Below is a small trained network, with its code and all its weights. Each question gives an input and a class and asks what happens when units are switched off, that is, made to give their printed mean instead of their output.

import numpy as np


def w(rows, s, z=0):
    codes = np.array(rows[::2]) - 128.0
    scale = np.full(codes.shape[1], s)
    scale[-1] = z or s
    return codes * scale


def norm(h):
    return h / np.sqrt((h * h).mean(-1, keepdims=True) + 1e-5)


def f(y):
    return y / 2 * (1 + np.tanh(0.7978845608 * (y + 0.044715 * y**3)))


def log_softmax(a):
    a = a - a.max(-1, keepdims=True)
    return a - np.log(np.exp(a).sum(-1, keepdims=True))


def net(x, mask):
    res = np.array(x, float).reshape(1, 5) / 4 @ E
    u = 0
    for l in range(4):
        y = f(norm(res) @ A[l][:, :-1].T + A[l][:, -1])
        res = res + np.where(mask[u : u + 4], y, B[l][:, -1]) @ B[l][:, :-1]
        u += 4
    return log_softmax(norm(res)[-1] @ U[:, :-1].T + U[:, -1])


A, B = {}, {}
E = w([
[9,5,86,139,140,142,126,153,123],'x0',
[170,82,114,131,113,130,147,105,118],'x1',
[109,92,215,169,187,100,104,89,105],'x2',
[172,117,77,201,142,108,111,137,118],'x3',
[255,131,169,89,143,139,67,157,119],'x4',
],0.01)
A[0] = w([
[127,108,114,105,63,217,71,148,164,12],'L0N1',
[171,118,149,196,105,189,100,136,148,25],'L0N2',
[188,216,71,81,81,115,237,221,119,94],'L0N3',
[126,229,126,163,126,106,254,31,145,2],'L0N4',
],0.0068,0.00094)
B[0] = w([
[127,181,89,138,94,47,80,164,116,158],'L0N1',
[116,150,135,48,77,183,175,159,158,140],'L0N2',
[156,140,77,84,188,87,79,178,114,253],'L0N3',
[142,43,117,149,102,160,95,144,4,216],'L0N4',
],0.011,0.0054)
A[1] = w([
[172,130,77,131,60,87,134,253,63,98],'L1N1',
[118,220,132,207,52,155,154,3,67,2],'L1N2',
[150,152,99,31,45,90,98,195,46,125],'L1N3',
[112,145,27,92,46,218,90,177,78,160],'L1N4',
],0.0061,0.0023)
B[1] = w([
[44,46,230,186,141,72,92,127,136,237],'L1N1',
[153,18,155,205,208,255,101,235,108,136],'L1N2',
[122,78,123,99,236,117,185,165,147,254],'L1N3',
[31,108,93,129,168,71,149,36,208,236],'L1N4',
],0.0074,0.0061)
A[2] = w([
[52,10,254,169,130,237,32,108,79,24],'L2N1',
[181,194,223,138,94,148,100,86,106,32],'L2N2',
[113,79,176,166,70,243,34,167,38,98],'L2N3',
[95,169,60,126,18,111,143,152,175,3],'L2N4',
],0.0063,0.0019)
B[2] = w([
[155,164,146,69,190,110,91,168,111,255],'L2N1',
[117,183,27,84,1,129,138,137,178,150],'L2N2',
[249,180,111,68,169,114,108,130,121,184],'L2N3',
[127,130,95,155,51,167,37,19,154,128],'L2N4',
],0.0095,0.0067)
A[3] = w([
[124,89,87,183,121,67,39,141,90,82],'L3N1',
[222,128,67,96,197,190,74,167,155,6],'L3N2',
[71,109,82,150,119,138,142,96,172,141],'L3N3',
[255,215,188,116,26,138,37,35,130,86],'L3N4',
],0.0068,0.0017)
B[3] = w([
[48,144,201,114,164,127,157,108,132,203],'L3N1',
[156,158,128,110,185,160,71,109,141,254],'L3N2',
[201,140,137,99,10,71,123,163,122,175],'L3N3',
[95,148,84,215,43,141,159,94,165,217],'L3N4',
],0.013,0.0052)
U = w([
[28,65,235,82,250,63,146,171,54,1],'0',
[234,239,243,70,254,226,62,178,73,206],'1',
[67,198,118,141,26,141,212,90,206,184],'2',
],0.007,0.0021)

Each question gives the input, the list of numbers given to net, and the class t.
The units are the neurons (one row each of A and B). Each row of codes is followed by its name. A weight is (code - 128) times the scale printed after its matrix; where a second scale follows, it is the last column's (A, B and U).
mask holds one flag per neuron, layer by layer. A switched-off neuron (its flag False) gives its mean, the last column of its row in B, instead of its output. The means were averaged over made-up inputs and are rounded, as every weight is.
A unit's drop is (log p(t) with every unit on - log p(t) with that unit switched off) / (log p(t) with every unit on - log p(t) with every unit switched off).
The circuit of an input: a set's keep is (log p(t) with only the set's units on - log p(t) with every unit switched off) / (log p(t) with every unit on - log p(t) with every unit switched off). Starting from the 12 units with the biggest drops (on a tie, the unit counted first), units are removed one at a time, each time the one whose removal leaves the highest keep (on an exact tie, the one counted first), for as long as the keep stays at least 0.8.
units of the circuit, in order: the units of the circuit, biggest drop first
most important unit: the unit with the biggest drop
top k neurons: the k neurons with the biggest drops, biggest first
k most important neurons of layer l: the k neurons of layer l with the biggest drops, biggest first
drop of u: that unit's drop, to one decimal
input [-1,6,3,-8,-8], class 1: most important unit -> L2N3
input [3,4,0,6,-1], class 2: top 2 neurons -> (L0N4 L0N3)
input [-7,2,6,-2,1], class 2: units of the circuit, in order -> (L3N4 L2N2)
input [2,7,-3,-6,-1], class 2: units of the circuit, in order -> (L0N4 L2N1)
input [-5,-3,1,2,2], class 2: units of the circuit, in order -> (L3N4 L2N1)
input [-3,7,2,8,1], class 2: units of the circuit, in order -> (L1N3 L3N4 L0N3)
input [-8,-3,-2,0,-3], class 0: units of the circuit, in order -> (L0N4 L1N1 L1N4)
input [3,5,-8,7,4], class 0: units of the circuit, in order -> (L1N1 L3N1)
input [0,1,7,3,-2], class 1: top 4 neurons -> (L1N4 L0N3 L2N1 L1N3)
input [3,2,0,5,-2], class 2: top 3 neurons -> (L0N4 L1N1 L0N3)
input [1,1,-4,-8,6], class 0: top 4 neurons -> (L0N1 L1N1 L2N3 L2N1)
input [5,4,3,7,1], class 1: top 2 neurons -> (L1N4 L1N3)
input [-1,4,2,-2,-7], class 1: top 4 neurons -> (L2N3 L0N3 L1N2 L2N1)
input [-6,-2,-1,8,-6], class 0: top 2 neurons -> (L0N3 L1N4)
input [1,4,-8,0,3], class 0: units of the circuit, in order -> (L1N1)
input [7,5,6,8,3], class 1: 2 most important neurons of layer 2 -> (L2N3 L2N1)
input [0,6,2,-5,-8], class 1: 3 most important neurons of layer 1 -> (L1N2 L1N4 L1N3)
input [-6,0,-5,6,-2], class 0: top 2 neurons -> (L1N1 L0N4)
input [1,-1,-8,3,6], class 0: 2 most important neurons of layer 2 -> (L2N3 L2N1)
input [-1,-5,-1,8,0], class 0: most important unit -> L3N4
input [6,-1,5,8,3], class 1: 3 most important neurons of layer 1 -> (L1N4 L1N3 L1N1)
input [-7,5,-6,8,-4], class 0: top 2 neurons -> (L1N1 L0N4)
input [7,1,-3,-4,-6], class 2: drop of L3N2 -> 0.0
input [-6,-4,5,-2,-7], class 1: drop of L2N3 -> 0.2
input [5,-6,-6,-6,6], class 0: drop of L1N1 -> 0.1
